Here is a tiny trained network, its code and every weight. The questions are about switching its units off for an input and a class, where a switched-off unit gives its printed mean instead of its output.

import numpy as np


def w(rows, s, z=0):
    codes = np.array(rows[::2]) - 128.0
    scale = np.full(codes.shape[1], s)
    scale[-1] = z or s
    return codes * scale


def norm(h):
    return h / np.sqrt((h * h).mean(-1, keepdims=True) + 1e-5)


def f(y):
    return y / 2 * (1 + np.tanh(0.7978845608 * (y + 0.044715 * y**3)))


def log_softmax(a):
    a = a - a.max(-1, keepdims=True)
    return a - np.log(np.exp(a).sum(-1, keepdims=True))


def net(x, mask):
    res = np.array(x, float).reshape(1, 5) / 4 @ E
    u = 0
    for l in range(4):
        y = f(norm(res) @ A[l][:, :-1].T + A[l][:, -1])
        res = res + np.where(mask[u : u + 6], y, B[l][:, -1]) @ B[l][:, :-1]
        u += 6
    return log_softmax(norm(res)[-1] @ U[:, :-1].T + U[:, -1])


A, B = {}, {}
E = w([
[209,83,103,130,150,67],'x0',
[135,162,44,200,137,132],'x1',
[144,75,183,248,75,206],'x2',
[233,117,117,99,182,235],'x3',
[159,199,155,147,134,105],'x4',
],0.011)
A[0] = w([
[82,7,57,116,133,140,55],'L0N0',
[163,82,236,94,112,86,75],'L0N1',
[133,81,164,202,131,56,230],'L0N2',
[188,212,193,175,143,81,10],'L0N3',
[208,68,134,148,135,45,20],'L0N4',
[144,154,19,207,106,118,4],'L0N5',
],0.016,0.004)
B[0] = w([
[198,203,242,170,60,46,208],'L0N0',
[74,33,165,153,206,111,221],'L0N1',
[98,79,34,141,41,168,254],'L0N2',
[196,142,241,159,15,55,199],'L0N3',
[71,251,147,101,164,206,210],'L0N4',
[63,49,210,130,241,96,214],'L0N5',
],0.021,0.0071)
A[1] = w([
[129,176,108,116,97,133,65],'L1N0',
[137,141,94,171,148,106,2],'L1N1',
[138,147,66,178,152,132,28],'L1N2',
[180,145,68,64,157,55,46],'L1N3',
[153,172,76,251,197,83,75],'L1N4',
[236,97,101,127,148,158,59],'L1N5',
],0.018,0.0048)
B[1] = w([
[64,57,205,110,146,146,175],'L1N0',
[126,66,145,180,102,96,45],'L1N1',
[94,52,174,158,139,112,89],'L1N2',
[144,222,98,115,217,42,253],'L1N3',
[92,20,230,9,94,183,197],'L1N4',
[212,91,60,34,115,166,224],'L1N5',
],0.013,0.0016)
A[2] = w([
[154,101,130,158,148,94,2],'L2N0',
[147,115,139,38,114,165,32],'L2N1',
[31,233,150,129,104,220,170],'L2N2',
[122,99,161,91,62,208,59],'L2N3',
[182,126,138,99,137,153,51],'L2N4',
[99,109,13,96,58,10,16],'L2N5',
],0.014,0.0038)
B[2] = w([
[133,140,124,102,101,157,121],'L2N0',
[87,107,182,109,86,141,139],'L2N1',
[100,238,110,127,163,189,254],'L2N2',
[149,203,105,235,233,45,200],'L2N3',
[109,123,133,79,68,147,142],'L2N4',
[85,126,21,5,19,191,185],'L2N5',
],0.013,0.0068)
A[3] = w([
[189,149,208,126,45,105,1],'L3N0',
[215,70,75,236,104,227,103],'L3N1',
[217,125,102,105,136,224,122],'L3N2',
[251,119,165,109,180,196,175],'L3N3',
[118,154,109,63,135,76,45],'L3N4',
[152,45,170,99,145,140,42],'L3N5',
],0.019,0.0028)
B[3] = w([
[189,171,160,127,86,146,254],'L3N0',
[253,172,103,39,239,66,219],'L3N1',
[76,122,82,159,72,141,174],'L3N2',
[22,123,84,164,22,101,233],'L3N3',
[219,78,128,208,153,127,173],'L3N4',
[115,87,131,90,144,151,193],'L3N5',
],0.021,0.0089)
U = w([
[203,135,215,156,25,74,142],'0',
[62,4,185,120,202,144,252],'1',
[92,90,12,116,34,168,114],'2',
[104,211,130,162,180,199,84],'3',
[240,123,66,127,213,90,42],'4',
],0.014,0.0011)

Each question gives the input, the list of numbers given to net, and the class t.
The units are the neurons (one row each of A and B). Each row of codes is followed by its name. A weight is (code - 128) times the scale printed after its matrix; where a second scale follows, it is the last column's (A, B and U).
mask holds one flag per neuron, layer by layer. A switched-off neuron (its flag False) gives its mean, the last column of its row in B, instead of its output. The means were averaged over made-up inputs and are rounded, as every weight is.
A unit's drop is (log p(t) with every unit on - log p(t) with that unit switched off) / (log p(t) with every unit on - log p(t) with every unit switched off).
The circuit of an input: a set's keep is (log p(t) with only the set's units on - log p(t) with every unit switched off) / (log p(t) with every unit on - log p(t) with every unit switched off). Starting from the 12 units with the biggest drops (on a tie, the unit counted first), units are removed one at a time, each time the one whose removal leaves the highest keep (on an exact tie, the one counted first), for as long as the keep stays at least 0.8.
units of the circuit, in order: the units of the circuit, biggest drop first
most important unit: the unit with the biggest drop
k most important neurons: the k neurons with the biggest drops, biggest first
k most important neurons of layer l: the k neurons of layer l with the biggest drops, biggest first
input [-1,7,1,1,-3], class 1: most important unit -> L0N5
input [-4,5,8,2,-6], class 4: 3 most important neurons -> L0N4, L3N1, L0N3
input [-3,-8,-6,8,-3], class 1: 2 most important neurons -> L2N1, L0N1
input [4,2,6,0,2], class 4: 2 most important neurons -> L0N2, L3N1
input [2,5,1,5,-5], class 0: 2 most important neurons of layer 3 -> L3N0, L3N3
input [8,2,7,4,5], class 3: 2 most important neurons -> L0N4, L2N2
input [-6,7,8,4,-5], class 4: 3 most important neurons -> L0N4, L3N1, L0N1
input [-4,6,8,4,3], class 4: 2 most important neurons -> L3N1, L0N4
input [1,-6,-5,2,-4], class 1: 2 most important neurons -> L0N1, L0N3
input [-3,3,-7,8,8], class 0: 2 most important neurons -> L0N3, L0N2
input [4,5,7,-2,2], class 4: 2 most important neurons of layer 0 -> L0N2, L0N1
input [2,-4,7,1,-6], class 4: 3 most important neurons -> L3N1, L0N2, L0N3
input [-4,-5,4,6,2], class 2: 4 most important neurons of layer 0 -> L0N2, L0N5, L0N4, L0N3
input [0,8,4,-1,6], class 1: units of the circuit, in order -> L0N5
input [7,-4,8,-1,0], class 4: 3 most important neurons of layer 0 -> L0N2, L0N1, L0N5
input [-8,-4,6,2,-1], class 3: 2 most important neurons -> L2N2, L0N2
input [8,7,-2,5,4], class 3: 2 most important neurons -> L0N4, L0N1
input [-6,2,4,-6,-2], class 2: 3 most important neurons -> L0N4, L2N5, L0N2
input [-8,-5,-4,-8,2], class 2: 3 most important neurons of layer 0 -> L0N4, L0N5, L0N0
input [-1,4,7,0,0], class 4: units of the circuit, in order -> L3N1
input [-4,0,3,5,-3], class 2: 2 most important neurons of layer 0 -> L0N2, L0N4
input [-6,5,1,5,-7], class 0: 3 most important neurons of layer 0 -> L0N0, L0N4, L0N2
input [-8,-6,-8,8,4], class 2: 3 most important neurons of layer 3 -> L3N3, L3N1, L3N2
input [-6,-5,8,0,-7], class 4: 3 most important neurons of layer 0 -> L0N4, L0N3, L0N5
